Rows lie near named flat spaces through zero. A row that begins with a name and a colon came from that space; any other row is followed by the name of its block's space that it lies nearest.
q148q173: 9; -30; 5; -109; 81; -137; -140; -86; 67; -111; -24; 69; -140; 21; 78; -49; -97; 99; 46; -53; -262; 33
q148q173: 44; -285; -211; 30; -62; -19; 205; 19; -65; 98; -303; -293; -7; -31; -67; 64; 512; -287; 202; -222; -301; 75
q112q663: 210; 89; 126; 61; -15; 283; -468; -19; -162; -39; 264; -155; 68; 157; -368; -71; 181; -54; -194; 83; 237; 115
q148q173: -41; -153; 65; -125; -318; 56; 277; 37; -85; 249; 20; -86; 155; -174; -113; 256; 69; -237; -88; -138; 302; 120
q924q149: 53; 31; 46; -40; 67; -403; -19; 212; 146; 61; 170; 61; -215; 111; 70; 58; -268; 239; -26; -129; 5; -142
q998q882: 190; -7; 21; -33; 108; -79; -461; -125; 77; -303; -34; 50; -193; 206; -220; -80; -84; 47; 41; -52; -263; 78
q148q173: 4; 69; 44; -157; -98; 59; -4; -89; -131; -77; 60; -123; 158; 50; -217; 51; -55; 31; -84; -58; 299; 50
q998q882: -12; 87; -306; -30; 235; 372; 139; -324; 261; -261; -44; 70; 116; -38; 142; 63; 101; 50; -128; 218; -265; 179
q924q149: -114; -84; -62; 86; -38; 41; 384; 40; -100; 150; -135; -66; 121; -95; 12; 44; 214; -155; 23; -6; 137; 26
q998q882: -23; -51; 37; -235; -20; 286; 7; -379; 29; -171; 74; 36; 85; -110; 136; 88; 39; -20; -164; 10; -275; 51
q924q149: -214; 296; -22; 265; 20; -105; 33; 297; -353; 17; -139; 6; 180; 11; -100; -320; -258; 119; 272; 264; 589; -113
q924q149: 40; -146; -164; 14; 174; -96; -34; 7; 358; 65; -49; -110; -196; -27; 155; 93; 129; 135; -83; -157; -434; -70
q112q663: -93; -288; 312; -178; -82; -223; -31; 109; -162; 465; 169; -154; -127; -182; 10; 78; 125; 63; -194; -268; 11; 98
q998q882: 150; 72; 195; -44; 19; 91; -332; -210; 51; 34; 114; -99; -85; 192; -22; 51; 100; 187; -122; -94; -299; -114
q112q663: 49; -62; 147; 17; 44; -99; -142; 177; -276; 69; 128; -34; -56; 39; -129; -169; 103; -91; 57; 26; 177; 48
q112q663: -201; -15; -124; 188; 7; -179; 388; 278; 78; 213; -257; 71; 43; -154; 111; 37; -173; 18; 178; 60; 216; -85
q924q149: -63; -131; 68; -54; 10; -149; -94; -68; -40; 79; -137; 30; -112; -29; -56; 3; -16; 82; 8; -106; -210; 259
q148q173: -189; 188; 46; 63; -98; 68; 110; 170; -292; 126; 78; -33; 258; -134; -144; -65; -232; 50; -8; 205; 687; 16
q148q173: 103; -287; 200; -318; 76; -340; -308; -222; 324; 125; 200; 109; -456; -72; 82; 220; -67; 122; -270; -311; -546; 168
q998q882: -10; -117; -167; -107; -191; 462; 233; -320; -138; -143; -183; -247; 298; -106; -7; 96; 432; -312; 25; -56; -193; 36
q148q173: 50; -79; -33; -113; -63; -17; 47; -190; -3; -25; -138; -150; 11; 38; -191; 180; 93; -53; 26; -156; -87; 34
q924q149: 53; 30; -377; 81; 283; 175; 118; -61; 247; -248; -66; -42; 21; 60; 121; -63; 227; 14; -15; 113; -257; 51
q924q149: 176; 201; 29; -220; 121; 170; -210; -223; 215; -507; 312; 329; 1; 242; 107; -80; -254; 156; -231; 122; -121; 141
q148q173: 26; 73; 23; -200; -100; 260; -64; -451; 165; -197; 64; 220; 34; -79; 111; 148; -103; -86; -136; 90; -217; 132
q924q149: 34; -60; 36; 13; -12; 102; -32; 69; -24; 75; 107; -222; 58; 23; -21; -9; 203; 33; -148; -119; 25; -134
q998q882: -116; -102; 64; -90; -84; 164; 350; -119; -89; 87; 21; -7; 149; -144; 157; 102; 131; -89; -115; -27; -12; -13
q112q663: 47; -107; 215; -339; -87; -180; -78; -283; 427; 6; 125; 323; -270; -68; 328; 237; -281; 89; -180; -205; -463; -11
q998q882: 250; -113; 336; -209; 4; -51; -459; -80; 115; 17; 280; -47; -204; 208; -94; 47; 61; 128; -256; -261; -239; -27
q112q663: 62; -71; 406; -203; -138; -213; -104; 18; 95; 274; 333; 152; -181; 45; 135; 109; -91; 113; -286; -224; -15; 22
q998q882: 74; 69; 149; -23; -16; 34; -241; 137; -114; -16; 185; -47; 68; 147; -216; -121; -35; 100; -157; -17; 324; 121
q924q149: 101; -152; 331; -253; 38; -233; -422; -98; 6; 61; 238; 89; -273; 25; -156; 2; -89; 62; -211; -172; -61; 196
q924q149: -147; 231; -77; 98; 159; 139; 257; 142; -90; -275; 173; 143; 213; 25; 251; -292; -150; 126; -82; 249; 320; -202
q998q882: -117; 68; -311; 82; 192; 68; 54; -300; 225; -267; -359; 198; -29; -114; -3; -1; -131; -38; 137; 220; -201; 197
q998q882: -62; 25; 38; 50; -142; 42; 69; 31; -248; 195; -68; -248; 126; -45; -68; 36; 124; -21; 111; -40; 122; -158
q112q663: 248; -173; 65; -168; 72; -126; -456; -270; 262; -78; 9; -90; -346; 133; -51; 171; 81; 95; -40; -270; -712; -36
q112q663: -80; -12; -62; 70; -26; 276; 28; -58; -170; -129; -133; -48; 201; -47; -52; -172; 186; -135; 10; 91; 69; 126
q924q149: -111; -237; -52; 34; -60; 6; 261; -15; -100; 188; -252; -210; 31; -93; 144; -57; 484; -161; 73; -210; -280; 14
q998q882: -39; 18; -251; 147; 188; 254; 10; 192; -138; -341; -41; -137; 188; 62; 139; -409; 237; 12; 67; 118; -73; -68
q998q882: -151; 38; -127; 170; -14; -119; 43; 170; -215; 190; -232; -209; 72; -98; -184; -120; 92; -50; 210; 43; 322; 29
q112q663: 42; 267; -177; 147; 238; 106; -73; -185; 249; -378; -96; 223; -31; 177; 129; -141; -130; 118; 63; 230; -195; -109
q148q173: 34; 357; -170; 1; 190; 600; -139; -281; -12; -458; 104; -46; 336; 155; 54; -225; 77; 153; -115; 329; 41; -41
q998q882: 86; -176; 16; -70; -45; -18; 218; 14; 207; 126; 78; 24; -78; -38; 136; 245; 94; -91; -99; -139; -196; -70
q924q149: -110; -93; 126; -47; -114; 74; 197; 187; -291; 233; 88; -260; 200; -67; 56; -69; 221; 24; -74; -126; 212; -89
q148q173: 153; 8; 65; -187; -138; 364; -28; -560; 49; -176; 102; 33; 56; 46; -8; 263; 186; -166; -176; -16; -365; 59
q998q882: 106; -6; 49; -107; 178; -218; -324; -134; 178; -142; 76; 166; -284; 85; -56; 26; -224; 154; -36; -13; -264; 108
q112q663: 267; 102; 188; -154; 55; 46; -349; -171; 289; -63; 333; 98; -168; 244; 57; 77; 6; 141; -257; -76; -221; -45
q148q173: -15; -327; -236; -69; 38; 49; 314; -298; 320; -4; -260; -13; -141; -193; 262; 259; 316; -208; 11; -174; -728; 31
q112q663: 308; -192; 141; -217; -93; -187; -337; -322; 496; 39; 114; 201; -435; 75; -28; 446; -109; -38; -168; -267; -642; 123
q148q173: -92; 76; 144; -88; -100; -435; -54; 163; -40; 132; -71; 158; -81; -13; -247; 27; -470; 92; 102; -43; 512; 151
q148q173: 234; 68; 245; -183; 64; -169; -414; -178; 108; -256; 360; 159; -276; 201; -43; 88; -329; 172; -147; -72; -226; -217
q148q173: 159; 19; -143; -87; 154; 192; 1; -166; 403; -300; 134; 51; -24; 155; 179; 85; 49; 129; -238; -52; -371; -68
q148q173: -27; 53; -112; -22; 192; -160; 43; 71; 198; -90; 46; 184; -115; -30; 123; -1; -271; 141; 21; 113; -17; 13
q112q663: -83; 122; -265; 123; 177; 400; 220; 109; -46; -155; 14; -105; 311; -65; 113; -227; 221; -70; -10; 276; 276; -60
q998q882: 22; 22; 180; -11; -151; 3; -242; 39; -218; -9; -7; -70; 75; 90; -290; -115; -10; -38; -24; -74; 293; 102
q112q663: -184; -7; -121; -41; -6; -22; 272; -2; -76; -67; -201; 27; 115; -126; 156; -80; -61; -12; 162; 37; 7; -5
q924q149: -65; 55; -229; 106; 37; 34; 218; -6; 22; -156; -303; -70; 119; 95; 57; -74; 85; 48; 173; -15; -137; -27
q924q149: -358; 100; -98; 183; -42; 158; 392; 242; -491; 67; -250; -172; 405; -169; 106; -342; 96; -15; 245; 188; 440; -99
q112q663: 183; 75; 25; -17; -14; -128; -300; -154; 40; -86; -60; -21; -144; 201; -303; 129; -97; 39; 92; -56; -102; 54
q924q149: 106; -33; 398; -193; -107; -331; -279; 161; -141; 226; 358; 17; -185; 85; -131; 76; -247; 158; -119; -172; 199; -34
q112q663: 15; -161; -146; -21; 78; -186; 76; -37; 160; -102; -267; 44; -159; 26; 94; 5; 65; -38; 178; -136; -427; 57
q924q149: 86; -61; -68; 7; 6; 67; 61; -128; 177; 18; -148; -38; -36; 41; 16; 154; 141; -66; 55; -64; -266; -43
q924q149: -2; -171; -91; 53; 95; 99; 49; -154; 203; -47; -204; -151; -20; 27; -41; 86; 232; 55; -150; -187; -337; 2
q148q173: -213; 119; -259; 177; 19; 229; 288; 201; -241; 55; -145; -167; 337; -183; -18; -132; 52; -47; 158; 265; 437; 11
q112q663: -110; 125; 105; 26; 31; 276; 41; 121; -238; -55; 275; -144; 255; -39; 167; -271; 95; 84; -180; 104; 324; -311
q112q663: -33; 12; -36; 31; 45; -103; 63; 148; -43; 1; 90; 116; -37; -24; 76; -96; -55; -14; 13; 78; 96; 100
q998q882: 73; 93; -384; 108; 54; 164; 207; -200; 71; -113; -268; -138; 70; 33; -2; 122; 268; -189; 289; 126; -240; -63
q148q173: 105; 167; 171; 11; 48; -1; -352; -65; -213; -63; 241; -45; -46; 198; -168; -118; -8; 147; -91; 52; 70; 9
q998q882: -314; 8; -239; 166; -50; 234; 329; 179; -364; 80; -380; -348; 442; -192; -168; -220; 232; -83; 160; 90; 516; 84
17; -56; 61; -196; 8; 171; -62; -222; -27; -175; 185; 240; -1; -136; 25; 50; -123; -129; -129; 155; -55; 258
q924q149
-247; -197; -330; -74; 52; 90; 517; -1; -68; 25; -280; -74; 168; -281; 266; -27; 233; -112; 147; 27; -199; 247
q924q149
60; 194; 154; 5; 3; -68; -243; 72; -36; -98; 218; 102; -37; 100; -47; -91; -292; 115; -28; 92; 247; -196
q112q663
173; 75; 353; -124; -226; -40; -232; -62; -74; 1; 393; 211; -85; 115; -101; 86; -173; -97; -199; -32; 201; 11
q924q149
-9; 151; -231; 189; 86; 179; 159; 41; 60; -183; -172; 70; 156; 35; -40; -98; 22; -141; 147; 235; 220; -31
q998q882
-189; 58; -220; -78; 157; 471; 54; -288; 6; -305; -181; -71; 299; -115; 150; -243; 193; 62; -94; 155; -121; 179
q998q882
-107; -109; -417; 24; 162; 498; 380; -123; 2; -243; -165; -206; 299; -134; 255; -137; 510; -145; -20; 103; -291; 76
q924q149
55; 123; 88; 55; -73; -76; -30; 188; -16; 84; 109; -121; 45; 184; 0; -51; 6; 149; -43; -113; 176; -207
q924q149
-379; 26; -344; 259; 29; 240; 744; 198; -294; 27; -355; -54; 432; -245; 171; -218; 220; -182; 204; 266; 380; 92
q112q663
85; -142; 350; -296; -264; -127; -471; -84; -213; 133; 43; -233; -56; 11; -348; 20; 14; -50; -32; -322; 137; 42
q998q882
-97; -21; 118; -84; 8; -77; -231; -14; -189; 40; 46; -18; -64; -133; 47; -116; -139; 98; 67; 32; -69; -16
q148q173
228; -189; 282; -310; 54; -464; -346; -53; 377; 85; 309; 152; -491; 111; 63; 271; -288; 246; -217; -343; -455; -42
q924q149
86; -84; 95; -270; -42; -92; -88; -224; 222; -97; 144; 223; -187; -20; 177; 150; -152; 8; -110; -106; -362; 94
q998q882
-17; 57; -30; -3; 40; 175; 71; -40; 14; -74; 14; -24; 109; 68; 187; -108; 146; 77; -52; 15; -138; -28
q998q882
